Below is a small trained network, with its code and all its weights. Each question gives an input and a target symbol and asks what happens when units are switched off, that is, made to give their printed mean instead of their output.

import numpy as np


def w(rows, s, z=0):
    codes = np.array(rows[::2]) - 128.0
    scale = np.full(codes.shape[1], s)
    scale[-1] = z or s
    return codes * scale


def f(y):
    return y / 2 * (1 + np.tanh(0.7978845608 * (y + 0.044715 * y**3)))


def softmax(a):
    e = np.exp(a - a.max(-1, keepdims=True))
    return e / e.sum(-1, keepdims=True)


def log_softmax(a):
    a = a - a.max(-1, keepdims=True)
    return a - np.log(np.exp(a).sum(-1, keepdims=True))


def net(x, mask):
    ids = ['ΔΨαγζηθμξστφ'.index(c) for c in x.split()]
    T = len(ids)
    res = E[ids] + P[:T]
    r = res
    for j in range(3):
        rows = slice(2 * j, 2 * j + 2)
        q, k, v = (r @ M[0][rows].T for M in (Q, K, V))
        z = softmax(np.where(np.tri(T) > 0, q @ k.T / 2**0.5, -1e9)) @ v
        o = O[0][rows]
        res = res + np.where(mask[j], z, o[:, -1]) @ o[:, :-1]
    y = f(res @ A[0][:, :-1].T + A[0][:, -1])
    res = res + np.where(mask[3:19], y, B[0][:, -1]) @ B[0][:, :-1]
    return log_softmax(res[-1] @ U[:, :-1].T + U[:, -1])


Q, K, V, O, A, B = {}, {}, {}, {}, {}, {}
E = w([
[116,148,82,157,143,124,190,149,57,148],'Δ',
[109,91,100,181,120,123,64,144,133,32],'Ψ',
[116,146,53,145,44,136,126,39,97,133],'α',
[116,67,135,72,172,162,101,101,94,124],'γ',
[94,106,147,109,165,23,108,100,130,173],'ζ',
[177,162,94,100,98,112,84,66,135,169],'η',
[106,116,64,134,163,56,162,78,171,99],'θ',
[118,201,131,111,92,119,72,164,41,138],'μ',
[112,162,213,131,155,93,65,163,92,106],'ξ',
[76,183,119,179,53,109,153,137,255,151],'σ',
[79,214,160,120,132,126,132,110,103,80],'τ',
[195,207,103,141,184,156,189,91,180,96],'φ',
],0.022)
P = w([
[44,120,94,63,155,194,65,198,255,205],'0',
[49,122,64,112,133,155,71,149,185,151],'1',
[87,123,66,123,125,143,93,136,166,139],'2',
[128,119,78,126,131,141,98,133,148,137],'3',
[133,124,90,119,118,116,117,124,142,125],'4',
[141,121,89,125,130,115,122,115,118,118],'5',
[152,125,100,126,133,104,133,112,99,112],'6',
[150,129,112,112,129,84,145,104,86,105],'7',
[192,133,114,114,134,81,149,108,81,102],'8',
[168,133,139,97,125,54,172,82,65,84],'9',
[188,139,90,121,173,76,145,144,110,123],'10',
],0.0088)
Q[0] = w([
[90,160,97,120,129,83,44,143,86,105],'h0',
[75,120,191,135,188,157,143,219,131,131],'h0',
[112,129,153,117,113,171,126,217,100,103],'h1',
[122,153,99,145,108,61,66,91,120,92],'h1',
[105,122,38,200,175,86,53,111,108,6],'h2',
[137,167,76,121,103,140,139,63,105,149],'h2',
],0.012)
K[0] = w([
[175,173,131,144,139,49,110,100,45,121],'h0',
[90,131,128,82,60,194,52,132,129,103],'h0',
[110,185,136,106,1,161,45,138,131,104],'h1',
[170,146,171,182,110,53,186,81,112,120],'h1',
[209,120,136,108,143,60,156,75,36,65],'h2',
[181,111,18,150,175,98,182,162,137,167],'h2',
],0.0092)
V[0] = w([
[157,151,88,117,186,174,166,95,244,89],'h0',
[103,84,39,127,154,164,185,216,97,90],'h0',
[135,72,100,68,139,20,131,184,162,125],'h1',
[173,124,106,90,82,168,65,137,49,72],'h1',
[43,254,97,78,173,158,193,86,91,231],'h2',
[77,231,160,194,184,40,117,226,188,87],'h2',
],0.007)
O[0] = w([
[230,136,175,110,197,74,150,56,136,49,123],'h0',
[121,91,73,159,107,87,219,171,87,59,174],'h0',
[82,49,140,190,180,132,113,49,1,135,136],'h1',
[159,131,37,34,44,196,59,142,163,148,128],'h1',
[145,157,184,73,42,121,174,79,43,135,101],'h2',
[153,148,166,98,177,90,95,188,77,104,252],'h2',
],0.0094,0.0041)
A[0] = w([
[148,156,93,203,146,64,101,99,181,176,161],'n0',
[173,188,58,136,92,194,170,56,91,122,106],'n1',
[92,206,180,201,137,126,121,203,173,102,189],'n2',
[172,45,176,2,142,110,71,157,52,119,139],'n3',
[105,144,148,200,178,107,194,172,78,141,88],'n4',
[123,75,117,136,143,113,201,98,160,57,109],'n5',
[189,86,93,114,55,125,195,141,88,77,153],'n6',
[74,63,146,185,82,106,124,133,150,19,156],'n7',
[143,234,80,83,132,152,90,132,124,39,135],'n8',
[187,101,174,120,132,111,151,60,92,56,64],'n9',
[137,121,119,131,104,28,106,168,163,110,138],'n10',
[126,88,162,114,153,113,162,145,223,169,194],'n11',
[90,27,133,162,111,179,87,201,114,111,156],'n12',
[143,141,97,136,197,83,132,66,127,75,3],'n13',
[158,101,140,218,106,85,104,119,214,119,32],'n14',
[113,166,44,40,161,27,129,90,91,191,225],'n15',
],0.0076,0.004)
B[0] = w([
[92,113,36,112,174,100,72,159,145,119,179],'n0',
[140,71,148,171,154,84,113,158,186,151,193],'n1',
[69,150,138,116,140,113,161,204,124,91,223],'n2',
[57,195,157,158,110,216,161,106,207,127,163],'n3',
[153,141,107,91,57,109,104,83,198,122,176],'n4',
[155,141,141,120,110,232,90,122,145,177,178],'n5',
[171,177,209,101,111,176,177,92,173,169,183],'n6',
[143,206,133,106,117,96,130,98,46,136,247],'n7',
[116,48,167,109,99,107,107,108,159,85,235],'n8',
[135,135,120,203,121,201,76,173,99,127,172],'n9',
[133,108,168,163,147,125,172,114,131,140,192],'n10',
[105,206,11,186,155,143,115,96,2,212,133],'n11',
[148,87,120,80,142,104,203,128,137,191,232],'n12',
[116,133,86,151,53,181,95,189,181,101,183],'n13',
[161,93,97,104,144,133,176,101,200,150,184],'n14',
[202,81,90,166,139,117,150,137,50,89,210],'n15',
],0.0072,0.012)
U = w([
[175,114,134,95,111,126,210,133,80,168,178],'Δ',
[96,41,108,103,135,120,151,156,145,63,175],'Ψ',
[70,84,136,126,46,120,129,60,238,140,48],'α',
[50,136,89,64,155,255,170,25,159,123,186],'γ',
[72,75,172,167,157,115,93,76,93,181,176],'ζ',
[182,183,111,10,155,118,27,54,136,176,172],'η',
[100,183,47,144,111,195,95,93,76,91,2],'θ',
[91,153,92,96,56,161,78,179,97,189,46],'μ',
[86,71,220,154,125,159,113,182,175,222,130],'ξ',
[49,235,99,195,105,123,161,110,186,154,106],'σ',
[52,108,179,73,81,138,116,92,151,59,175],'τ',
[153,97,196,166,131,165,103,150,192,141,47],'φ',
],0.0051,0.0033)

Each question gives the input, a string of symbols that net reads in full, and the target symbol t.
The units are the heads (2 rows each of Q, K, V and O) and the neurons (one row each of A and B). Each row of codes is followed by its name. A weight is (code - 128) times the scale printed after its matrix; where a second scale follows, it is the last column's (O, A, B and U).
mask holds one flag per unit, heads first, then neurons. A switched-off unit (its flag False) gives its mean, the last column of its rows in O or B, instead of its output. The means were averaged over made-up inputs and are rounded, as every weight is.
A unit's drop is (log p(t) with every unit on - log p(t) with that unit switched off) / (log p(t) with every unit on - log p(t) with every unit switched off).
The circuit of an input: a set's keep is (log p(t) with only the set's units on - log p(t) with every unit switched off) / (log p(t) with every unit on - log p(t) with every unit switched off). Starting from the 12 units with the biggest drops (on a tie, the unit counted first), units are removed one at a time, each time the one whose removal leaves the highest keep (on an exact tie, the one counted first), for as long as the keep stays at least 0.8.
units of the circuit, in order: the units of the circuit, biggest drop first
unit that matters most: the unit with the biggest drop
top k neurons: the k neurons with the biggest drops, biggest first
heads that matter: for each layer, one digit per head in row order, 1 if its drop is at least 0.15 and else 0, layers parted by /
drop when u is switched off: that unit's drop, to one decimal
input Δ φ Δ, target Δ: units of the circuit, in order -> (h2 h0)
input γ Ψ Δ Ψ, target Δ: units of the circuit, in order -> (h0 n7 n12)
input Ψ Ψ Ψ Ψ Ψ γ, target γ: heads that matter -> 010
input α σ τ α Ψ τ α σ τ τ Ψ, target τ: heads that matter -> 011
input σ η Ψ Ψ α σ α α, target α: heads that matter -> 011
input Ψ Δ η α Ψ α Ψ Ψ φ Ψ, target φ: units of the circuit, in order -> (h0 n9 n5)
input τ Ψ Ψ φ τ α σ φ, target φ: heads that matter -> 100
input μ τ τ γ σ ξ Ψ Ψ τ Ψ τ, target Ψ: units of the circuit, in order -> (h2 n7 n6)
input φ μ σ Ψ Ψ μ Ψ ζ Ψ, target ζ: heads that matter -> 110
input Ψ μ τ α, target α: heads that matter -> 011
input τ τ Ψ φ σ ξ γ, target γ: heads that matter -> 000
input γ ζ η, target ζ: heads that matter -> 010
input γ ξ Ψ Ψ μ Ψ, target μ: units of the circuit, in order -> (h0 h1)
input Ψ Ψ Δ, target Δ: top 2 neurons -> (n6 n15)
input Ψ Δ Ψ Ψ Ψ α Ψ τ γ η, target Δ: unit that matters most -> n15
input τ τ α α Δ α, target Δ: top neuron -> (n6)
input Δ Δ θ τ τ φ η, target φ: drop when h0 is switched off -> 0.7
input Ψ Δ η σ φ η τ τ Ψ α, target φ: drop when h0 is switched off -> 0.6
input Δ Ψ φ η, target φ: drop when n10 is switched off -> 0.0
input Ψ γ Ψ Ψ Ψ α Ψ, target α: top neuron -> (n15)
